Here is a tiny trained network, its code and every weight. The questions are about switching its units off for an input and a class, where a switched-off unit gives its printed mean instead of its output.

import numpy as np


def w(rows, s, z=0):
    codes = np.array(rows[::2]) - 128.0
    scale = np.full(codes.shape[1], s)
    scale[-1] = z or s
    return codes * scale


def f(y):
    return y / 2 * (1 + np.tanh(0.7978845608 * (y + 0.044715 * y**3)))


def log_softmax(a):
    a = a - a.max(-1, keepdims=True)
    return a - np.log(np.exp(a).sum(-1, keepdims=True))


def net(x, mask):
    res = np.array(x, float).reshape(1, 7) / 4 @ E
    y = f(res @ A[0][:, :-1].T + A[0][:, -1])
    res = res + np.where(mask, y, B[0][:, -1]) @ B[0][:, :-1]
    return log_softmax(res[-1] @ U[:, :-1].T + U[:, -1])


A, B = {}, {}
E = w([
[184,154,216,121],'x0',
[148,120,159,255],'x1',
[196,189,60,113],'x2',
[127,127,128,127],'x3',
[126,128,128,128],'x4',
[126,129,128,129],'x5',
[128,130,128,125],'x6',
],0.0098)
A[0] = w([
[120,161,111,142,192],'N1',
[129,140,139,176,68],'N2',
[149,133,120,204,102],'N3',
[177,189,219,98,145],'N4',
[97,116,76,143,129],'N5',
[171,138,128,211,191],'N6',
[186,159,70,151,95],'N7',
[141,70,34,147,112],'N8',
[81,105,61,136,101],'N9',
[54,68,191,93,104],'N10',
[174,163,111,130,108],'N11',
[202,142,92,120,84],'N12',
[149,87,129,64,98],'N13',
[130,172,129,192,119],'N14',
[95,75,120,182,71],'N15',
[131,153,142,189,84],'N16',
[134,105,128,67,83],'N17',
[202,157,64,151,76],'N18',
[118,101,101,54,82],'N19',
[149,145,110,199,125],'N20',
[102,85,198,140,165],'N21',
[113,129,120,237,80],'N22',
[162,150,112,142,170],'N23',
[138,122,187,214,118],'N24',
[110,76,146,137,97],'N25',
[254,51,139,110,158],'N26',
[53,107,190,133,87],'N27',
[98,77,60,163,64],'N28',
[169,206,123,120,154],'N29',
[111,130,143,108,255],'N30',
[104,83,80,131,111],'N31',
[127,116,109,70,171],'N32',
[109,156,119,211,112],'N33',
[156,178,192,135,143],'N34',
[79,141,39,145,92],'N35',
[154,186,106,49,166],'N36',
],0.012,0.0097)
B[0] = w([
[33,60,112,184,186],'N1',
[183,206,186,54,133],'N2',
[148,123,152,30,172],'N3',
[208,59,200,187,220],'N4',
[217,75,196,185,162],'N5',
[106,100,84,63,237],'N6',
[76,161,142,163,172],'N7',
[132,110,172,166,178],'N8',
[247,106,198,133,168],'N9',
[103,212,96,189,194],'N10',
[68,157,173,175,154],'N11',
[56,217,153,161,159],'N12',
[87,139,173,63,154],'N13',
[46,118,138,19,167],'N14',
[137,159,141,117,153],'N15',
[131,140,174,38,151],'N16',
[161,192,210,52,148],'N17',
[48,205,158,181,174],'N18',
[131,158,163,54,171],'N19',
[94,113,131,42,178],'N20',
[81,129,61,135,208],'N21',
[147,131,130,86,189],'N22',
[73,128,79,145,178],'N23',
[85,147,105,106,212],'N24',
[135,159,127,129,140],'N25',
[111,104,138,150,184],'N26',
[115,255,129,219,171],'N27',
[198,148,185,111,155],'N28',
[98,137,104,178,199],'N29',
[105,56,25,122,254],'N30',
[182,128,171,193,154],'N31',
[140,115,109,73,203],'N32',
[169,115,127,44,177],'N33',
[182,87,165,160,186],'N34',
[152,118,222,174,177],'N35',
[78,96,138,122,240],'N36',
],0.0063,0.0088)
U = w([
[124,108,123,133,254],'0',
[141,174,177,37,51],'1',
[181,111,229,177,52],'2',
[108,251,131,176,52],'3',
[132,92,93,138,154],'4',
[149,106,79,133,180],'5',
],0.013,0.0078)

Each question gives the input, the list of numbers given to net, and the class t.
The units are the neurons (one row each of A and B). Each row of codes is followed by its name. A weight is (code - 128) times the scale printed after its matrix; where a second scale follows, it is the last column's (A, B and U).
mask holds one flag per neuron, in row order. A switched-off neuron (its flag False) gives its mean, the last column of its row in B, instead of its output. The means were averaged over made-up inputs and are rounded, as every weight is.
A unit's drop is (log p(t) with every unit on - log p(t) with that unit switched off) / (log p(t) with every unit on - log p(t) with every unit switched off).
The circuit of an input: a set's keep is (log p(t) with only the set's units on - log p(t) with every unit switched off) / (log p(t) with every unit on - log p(t) with every unit switched off). Starting from the 12 units with the biggest drops (on a tie, the unit counted first), units are removed one at a time, each time the one whose removal leaves the highest keep (on an exact tie, the one counted first), for as long as the keep stays at least 0.8.
units of the circuit, in order: the units of the circuit, biggest drop first
most important unit: the unit with the biggest drop
top k neurons: the k neurons with the biggest drops, biggest first
drop of u: that unit's drop, to one decimal
input [-2,3,6,-7,5,0,-6], class 3: units of the circuit, in order => N18
input [0,-5,-8,-8,-3,4,-8], class 3: units of the circuit, in order => N10; N27
input [-1,2,-5,7,1,0,-4], class 3: units of the circuit, in order => N27; N10
input [2,0,8,0,2,-2,4], class 3: units of the circuit, in order => N18; N12
input [6,-5,8,-8,-7,-7,0], class 3: units of the circuit, in order => N12; N29
input [6,-4,7,-3,4,-5,-1], class 3: top 4 neurons => N12; N18; N29; N11
input [4,0,-7,7,-4,-5,-7], class 3: units of the circuit, in order => N27; N10
input [8,5,-1,-3,8,-8,3], class 0: top 2 neurons => N6; N24
input [-6,-6,-8,0,4,-1,1], class 3: units of the circuit, in order => N10; N27
input [6,-3,2,2,3,2,4], class 2: top 2 neurons => N4; N6
input [2,2,8,-8,-5,2,-2], class 3: top 2 neurons => N18; N12
input [7,-4,-1,1,-1,6,-2], class 2: top 3 neurons => N4; N6; N34
input [8,0,7,-1,7,3,7], class 2: top 2 neurons => N4; N34
input [-7,-1,5,-2,5,-1,-2], class 2: most important unit => N35
input [6,-5,-8,-7,-2,3,8], class 3: top 2 neurons => N10; N27
input [1,3,8,7,6,6,-5], class 3: top 2 neurons => N18; N12
input [-6,-8,5,1,1,-7,-5], class 1: top 2 neurons => N19; N17
input [-7,-8,-7,8,8,2,8], class 1: top 2 neurons => N19; N17
input [-4,7,-7,-5,3,3,6], class 1: drop of N33 => 0.2
input [-1,8,6,-1,-6,3,5], class 1: drop of N20 => 0.1
input [-8,7,-4,2,8,-1,3], class 2: most important unit => N5
input [-5,-2,2,0,1,-4,-5], class 2: drop of N21 => 0.2
